Below is a small trained network, with its code and all its weights. Each question gives an input and a class and asks what happens when units are switched off, that is, made to give their printed mean instead of their output.

import numpy as np


def w(rows, s, z=0):
    codes = np.array(rows[::2]) - 128.0
    scale = np.full(codes.shape[1], s)
    scale[-1] = z or s
    return codes * scale


def f(y):
    return y / 2 * (1 + np.tanh(0.7978845608 * (y + 0.044715 * y**3)))


def log_softmax(a):
    a = a - a.max(-1, keepdims=True)
    return a - np.log(np.exp(a).sum(-1, keepdims=True))


def net(x, mask):
    res = np.array(x, float).reshape(1, 5) / 4 @ E
    y = f(res @ A[0][:, :-1].T + A[0][:, -1])
    res = res + np.where(mask, y, B[0][:, -1]) @ B[0][:, :-1]
    return log_softmax(res[-1] @ U[:, :-1].T + U[:, -1])


A, B = {}, {}
E = w([
[114,81,75,160,53,135,106,123,50,240],'x0',
[123,122,132,125,133,127,131,130,127,131],'x1',
[156,172,173,158,172,127,90,157,14,102],'x2',
[246,65,190,52,63,122,226,113,108,92],'x3',
[115,127,119,124,118,129,126,129,121,113],'x4',
],0.013)
A[0] = w([
[117,110,98,122,77,129,140,126,234,148,246],'n1',
[102,126,103,152,103,137,91,107,97,198,122],'n2',
[106,159,123,142,195,141,98,119,182,80,202],'n3',
[187,111,147,115,89,128,164,126,118,108,153],'n4',
[117,132,134,127,141,129,137,116,112,134,109],'n5',
[121,113,106,124,82,129,132,121,222,145,234],'n6',
[196,110,180,90,118,133,174,127,152,28,102],'n7',
[102,119,120,120,147,123,150,135,123,148,147],'n8',
[141,142,116,113,126,102,127,146,135,139,104],'n9',
[105,167,128,145,184,125,110,138,182,88,201],'n10',
[100,129,90,146,107,125,109,132,90,223,135],'n11',
[154,130,105,134,78,133,134,116,94,158,115],'n12',
[142,122,126,146,123,127,128,121,158,139,152],'n13',
[152,154,157,139,174,128,110,133,28,108,175],'n14',
[143,133,118,132,143,120,121,146,146,129,132],'n15',
[132,142,148,139,172,126,129,117,129,115,149],'n16',
[134,113,157,120,137,127,120,138,116,116,90],'n17',
[118,146,108,152,93,142,103,130,115,169,107],'n18',
[88,108,102,123,95,129,127,135,140,144,134],'n19',
[195,70,137,105,6,133,172,127,40,192,7],'n20',
[132,129,121,125,136,130,133,116,126,124,102],'n21',
[147,134,105,138,104,118,89,140,131,151,108],'n22',
[149,140,124,138,154,135,129,137,88,117,166],'n23',
],0.021,0.012)
B[0] = w([
[133,125,40,146,151,137,176,128,253,165,233],'n1',
[146,118,113,206,126,129,185,127,75,128,201],'n2',
[75,121,148,47,121,125,60,140,180,148,210],'n3',
[164,123,196,55,118,122,194,118,132,53,210],'n4',
[126,140,162,138,132,138,141,136,140,124,129],'n5',
[137,132,19,99,121,126,163,126,197,168,219],'n6',
[227,125,142,205,131,137,234,125,88,92,253],'n7',
[125,154,95,140,126,133,101,112,114,139,140],'n8',
[159,147,153,116,120,114,122,119,144,155,126],'n9',
[54,136,127,60,117,111,79,116,175,119,206],'n10',
[173,136,107,242,135,142,144,115,88,147,214],'n11',
[83,140,134,126,146,135,101,157,137,170,172],'n12',
[120,114,113,111,110,131,149,132,145,108,146],'n13',
[143,107,226,169,132,119,62,133,63,83,212],'n14',
[133,116,138,115,144,130,116,119,135,151,136],'n15',
[112,115,142,81,119,151,115,120,89,145,159],'n16',
[118,119,122,92,147,151,137,104,81,128,140],'n17',
[173,126,126,137,122,128,167,136,91,136,172],'n18',
[117,125,70,102,120,111,133,145,72,163,164],'n19',
[17,134,126,34,124,120,4,129,220,151,240],'n20',
[167,138,118,108,151,112,118,150,129,121,126],'n21',
[157,132,91,108,118,113,137,148,82,126,151],'n22',
[126,163,140,137,118,128,101,120,96,84,165],'n23',
],0.026,0.035)
U = w([
[30,129,114,70,144,127,117,145,229,172,254],'0',
[21,143,222,98,134,111,28,151,122,110,183],'1',
[143,143,68,209,127,156,206,152,128,205,126],'2',
[127,157,173,241,118,139,113,157,35,145,52],'3',
[192,113,118,115,139,153,254,114,185,116,31],'4',
[173,126,220,130,128,138,161,119,69,59,48],'5',
],0.0087,0.002)

Each question gives the input, the list of numbers given to net, and the class t.
The units are the neurons (one row each of A and B). Each row of codes is followed by its name. A weight is (code - 128) times the scale printed after its matrix; where a second scale follows, it is the last column's (A, B and U).
mask holds one flag per neuron, in row order. A switched-off neuron (its flag False) gives its mean, the last column of its row in B, instead of its output. The means were averaged over made-up inputs and are rounded, as every weight is.
A unit's drop is (log p(t) with every unit on - log p(t) with that unit switched off) / (log p(t) with every unit on - log p(t) with every unit switched off).
most important unit: the unit with the biggest drop
top k neurons: the k neurons with the biggest drops, biggest first
drop of u: that unit's drop, to one decimal
input [-8,-5,1,5,-6], class 5: most important unit -> n1
input [1,5,-3,-8,4], class 2: top 3 neurons -> (n20 n11 n2)
input [1,-6,1,-8,-7], class 3: top 4 neurons -> (n20 n11 n1 n2)
input [-5,4,-5,1,2], class 4: top 2 neurons -> (n20 n7)
input [1,5,5,-8,-6], class 3: top 2 neurons -> (n20 n11)
input [0,-4,8,-7,4], class 1: top 3 neurons -> (n7 n3 n10)
input [0,0,7,2,7], class 5: top 2 neurons -> (n20 n3)
input [7,-4,-8,0,2], class 2: top 3 neurons -> (n11 n2 n3)
input [4,1,-8,0,-1], class 2: top 2 neurons -> (n3 n10)
input [-1,-8,1,6,-6], class 5: drop of n6 -> 0.3
input [4,-7,-3,6,-1], class 0: drop of n20 -> 9.5
input [4,7,8,-1,-6], class 3: drop of n18 -> 0.0
input [4,5,1,-6,-8], class 3: top 2 neurons -> (n1 n6)
input [8,6,0,-4,6], class 2: most important unit -> n14
